Here is a tiny trained network, its code and every weight. The questions are about switching its units off for an input and a class, where a switched-off unit gives its printed mean instead of its output.

import numpy as np


def w(rows, s, z=0):
    codes = np.array(rows[::2]) - 128.0
    scale = np.full(codes.shape[1], s)
    scale[-1] = z or s
    return codes * scale


def f(y):
    return np.maximum(y, 0)


def log_softmax(a):
    a = a - a.max(-1, keepdims=True)
    return a - np.log(np.exp(a).sum(-1, keepdims=True))


def net(x, mask):
    res = np.array(x, float).reshape(1, 8) / 4 @ E
    y = f(res @ A[0][:, :-1].T + A[0][:, -1])
    res = res + np.where(mask, y, B[0][:, -1]) @ B[0][:, :-1]
    return log_softmax(res[-1] @ U[:, :-1].T + U[:, -1])


A, B = {}, {}
E = w([
[56,178,181,134,203,103,102,170],'x0',
[56,137,162,114,108,155,169,47],'x1',
[149,147,217,222,86,215,148,154],'x2',
[92,126,50,206,123,109,91,88],'x3',
[131,128,127,130,134,133,126,124],'x4',
[155,84,254,112,93,108,26,81],'x5',
[124,128,131,127,121,122,130,130],'x6',
[183,77,193,185,189,42,200,84],'x7',
],0.0079)
A[0] = w([
[144,124,150,153,124,79,157,132,40],'N1',
[189,128,106,137,149,121,91,181,254],'N2',
[61,174,154,158,224,64,84,125,145],'N3',
[153,96,155,85,127,149,6,112,70],'N4',
[145,133,184,100,127,113,38,122,79],'N5',
[165,158,98,93,66,150,112,107,114],'N6',
[97,153,147,100,140,158,161,68,252],'N7',
[76,194,108,81,39,141,84,180,23],'N8',
[76,221,189,141,126,76,105,223,123],'N9',
[155,181,182,206,98,195,171,169,79],'N10',
[87,134,123,129,137,184,146,67,100],'N11',
[119,186,126,131,28,114,189,80,208],'N12',
[104,65,219,111,112,102,81,66,58],'N13',
[99,122,86,126,124,58,98,91,70],'N14',
[158,132,185,81,116,119,105,128,98],'N15',
[117,139,94,45,123,102,59,106,106],'N16',
[103,210,88,111,156,149,215,213,72],'N17',
[123,159,109,100,135,171,180,148,108],'N18',
[85,172,169,130,187,88,111,146,81],'N19',
[137,106,181,124,109,143,41,104,72],'N20',
[112,178,90,152,102,146,72,113,122],'N21',
[207,79,77,136,74,115,163,107,159],'N22',
[34,103,166,70,131,146,200,12,129],'N23',
[146,156,106,202,169,179,90,73,106],'N24',
[170,134,164,200,73,172,127,154,89],'N25',
[106,92,107,95,117,175,88,158,57],'N26',
[177,146,183,13,150,136,190,180,132],'N27',
[90,147,65,250,99,58,72,71,140],'N28',
[84,162,116,72,92,234,52,155,53],'N29',
[176,55,178,195,220,38,226,46,13],'N30',
[93,137,89,155,157,155,254,142,116],'N31',
[168,112,92,14,214,42,146,90,104],'N32',
[228,120,93,143,160,117,79,211,102],'N33',
[80,118,127,188,188,105,171,168,129],'N34',
[185,50,101,136,52,123,164,79,88],'N35',
[87,141,167,161,73,69,45,59,58],'N36',
[188,114,120,132,148,82,104,210,84],'N37',
[145,79,95,54,126,102,120,97,138],'N38',
[189,176,144,174,143,175,110,101,81],'N39',
],0.0096,0.0083)
B[0] = w([
[129,88,98,161,169,131,139,144,142],'N1',
[127,76,194,132,107,94,34,139,254],'N2',
[111,133,141,84,94,213,101,93,220],'N3',
[146,118,83,130,123,93,162,97,186],'N4',
[138,120,64,107,130,105,139,77,178],'N5',
[122,137,144,110,190,160,132,105,168],'N6',
[159,92,178,141,135,94,11,154,226],'N7',
[166,100,95,187,186,169,194,139,172],'N8',
[120,108,144,95,128,175,115,71,200],'N9',
[38,160,131,151,137,67,159,112,197],'N10',
[113,76,116,108,137,111,125,149,153],'N11',
[119,124,158,106,156,132,76,118,207],'N12',
[122,128,79,120,102,91,144,96,198],'N13',
[104,182,167,161,117,118,136,152,171],'N14',
[162,163,105,127,99,102,132,99,164],'N15',
[92,165,158,183,161,121,157,148,185],'N16',
[145,141,99,92,134,84,131,65,205],'N17',
[176,111,138,106,100,84,161,99,166],'N18',
[130,150,115,104,130,178,119,89,167],'N19',
[132,153,96,83,135,56,178,120,178],'N20',
[166,112,125,148,166,138,131,153,170],'N21',
[102,150,128,80,137,173,77,82,222],'N22',
[106,50,135,119,104,95,112,185,214],'N23',
[124,160,174,127,74,100,148,156,159],'N24',
[55,155,143,157,174,101,143,110,183],'N25',
[121,142,93,146,177,136,138,142,148],'N26',
[212,193,182,163,68,150,95,179,205],'N27',
[211,154,186,153,71,125,109,165,230],'N28',
[140,101,106,165,210,148,180,190,194],'N29',
[172,101,86,153,255,195,210,175,255],'N30',
[147,144,86,105,61,61,126,90,208],'N31',
[65,177,151,178,128,115,148,121,236],'N32',
[69,67,116,92,106,113,122,125,204],'N33',
[136,117,108,98,134,142,122,119,194],'N34',
[106,141,141,99,109,199,134,83,197],'N35',
[163,143,87,123,77,117,168,124,184],'N36',
[103,51,129,114,129,90,145,150,180],'N37',
[86,159,165,137,112,137,149,140,196],'N38',
[93,154,146,103,114,126,145,142,153],'N39',
],0.0091,0.01)
U = w([
[149,107,84,151,197,161,193,172,97],'0',
[149,156,26,85,62,27,167,54,46],'1',
[122,128,161,122,126,100,68,124,252],'2',
[115,125,167,123,124,102,76,126,246],'3',
[2,202,193,157,114,80,155,137,51],'4',
[80,14,154,99,94,76,67,170,82],'5',
[202,194,186,140,56,131,99,172,136],'6',
[83,140,139,59,110,238,91,46,82],'7',
],0.0099,0.011)

Each question gives the input, the list of numbers given to net, and the class t.
The units are the neurons (one row each of A and B). Each row of codes is followed by its name. A weight is (code - 128) times the scale printed after its matrix; where a second scale follows, it is the last column's (A, B and U).
mask holds one flag per neuron, in row order. A switched-off neuron (its flag False) gives its mean, the last column of its row in B, instead of its output. The means were averaged over made-up inputs and are rounded, as every weight is.
A unit's drop is (log p(t) with every unit on - log p(t) with that unit switched off) / (log p(t) with every unit on - log p(t) with every unit switched off).
The circuit of an input: a set's keep is (log p(t) with only the set's units on - log p(t) with every unit switched off) / (log p(t) with every unit on - log p(t) with every unit switched off). Starting from the 12 units with the biggest drops (on a tie, the unit counted first), units are removed one at a time, each time the one whose removal leaves the highest keep (on an exact tie, the one counted first), for as long as the keep stays at least 0.8.
units of the circuit, in order: the units of the circuit, biggest drop first
most important unit: the unit with the biggest drop
k most important neurons: the k neurons with the biggest drops, biggest first
drop of u: that unit's drop, to one decimal
input [3,1,1,-5,-5,-5,2,-1], class 1: 2 most important neurons : N17; N31
input [8,-4,4,8,4,-7,3,3], class 6: units of the circuit, in order : N28
input [-8,-3,-6,-5,3,-6,-2,6], class 7: units of the circuit, in order : N22; N35
input [-5,-8,-2,-1,1,4,-1,7], class 5: 2 most important neurons : N2; N33
input [1,-8,-4,2,-2,-1,-7,0], class 5: units of the circuit, in order : N33; N37
input [-8,-4,-1,-2,0,-1,-6,3], class 7: units of the circuit, in order : N22; N35
input [-8,-5,5,7,4,-5,6,-8], class 0: 4 most important neurons : N29; N8; N21; N7
input [-5,-3,7,5,1,2,-5,1], class 4: 2 most important neurons : N25; N10
input [-7,2,5,-4,2,7,5,2], class 1: 2 most important neurons : N13; N20
input [8,2,-5,-7,5,-4,3,-3], class 7: 2 most important neurons : N9; N3
input [8,2,-3,-6,-6,-5,1,0], class 7: units of the circuit, in order : N3; N9
input [-2,-1,-2,-7,-2,-8,-6,-1], class 1: 4 most important neurons : N17; N31; N28; N18
input [4,-8,1,5,-3,-2,2,3], class 5: 2 most important neurons : N33; N37
input [-5,8,3,-2,-1,-6,4,0], class 5: 4 most important neurons : N23; N7; N12; N11
input [-5,8,-8,-1,-2,-5,-8,5], class 3: 3 most important neurons : N7; N10; N23
input [-2,2,7,-7,1,1,1,-1], class 4: units of the circuit, in order : N10
input [-4,7,-2,2,-2,-4,-3,6], class 5: 3 most important neurons : N23; N7; N31
input [7,-8,6,1,4,-5,-6,-2], class 5: 3 most important neurons : N2; N33; N37
input [-2,7,7,6,8,8,3,-4], class 1: units of the circuit, in order : N36; N20
input [3,3,7,2,3,7,-2,6], class 1: most important unit : N13
input [1,3,0,8,7,-1,-5,7], class 6: drop of N24 : 0.4
input [8,8,3,7,8,2,-8,-8], class 0: drop of N2 : 0.2
input [-7,8,8,2,-4,4,7,-1], class 4: drop of N10 : 0.6
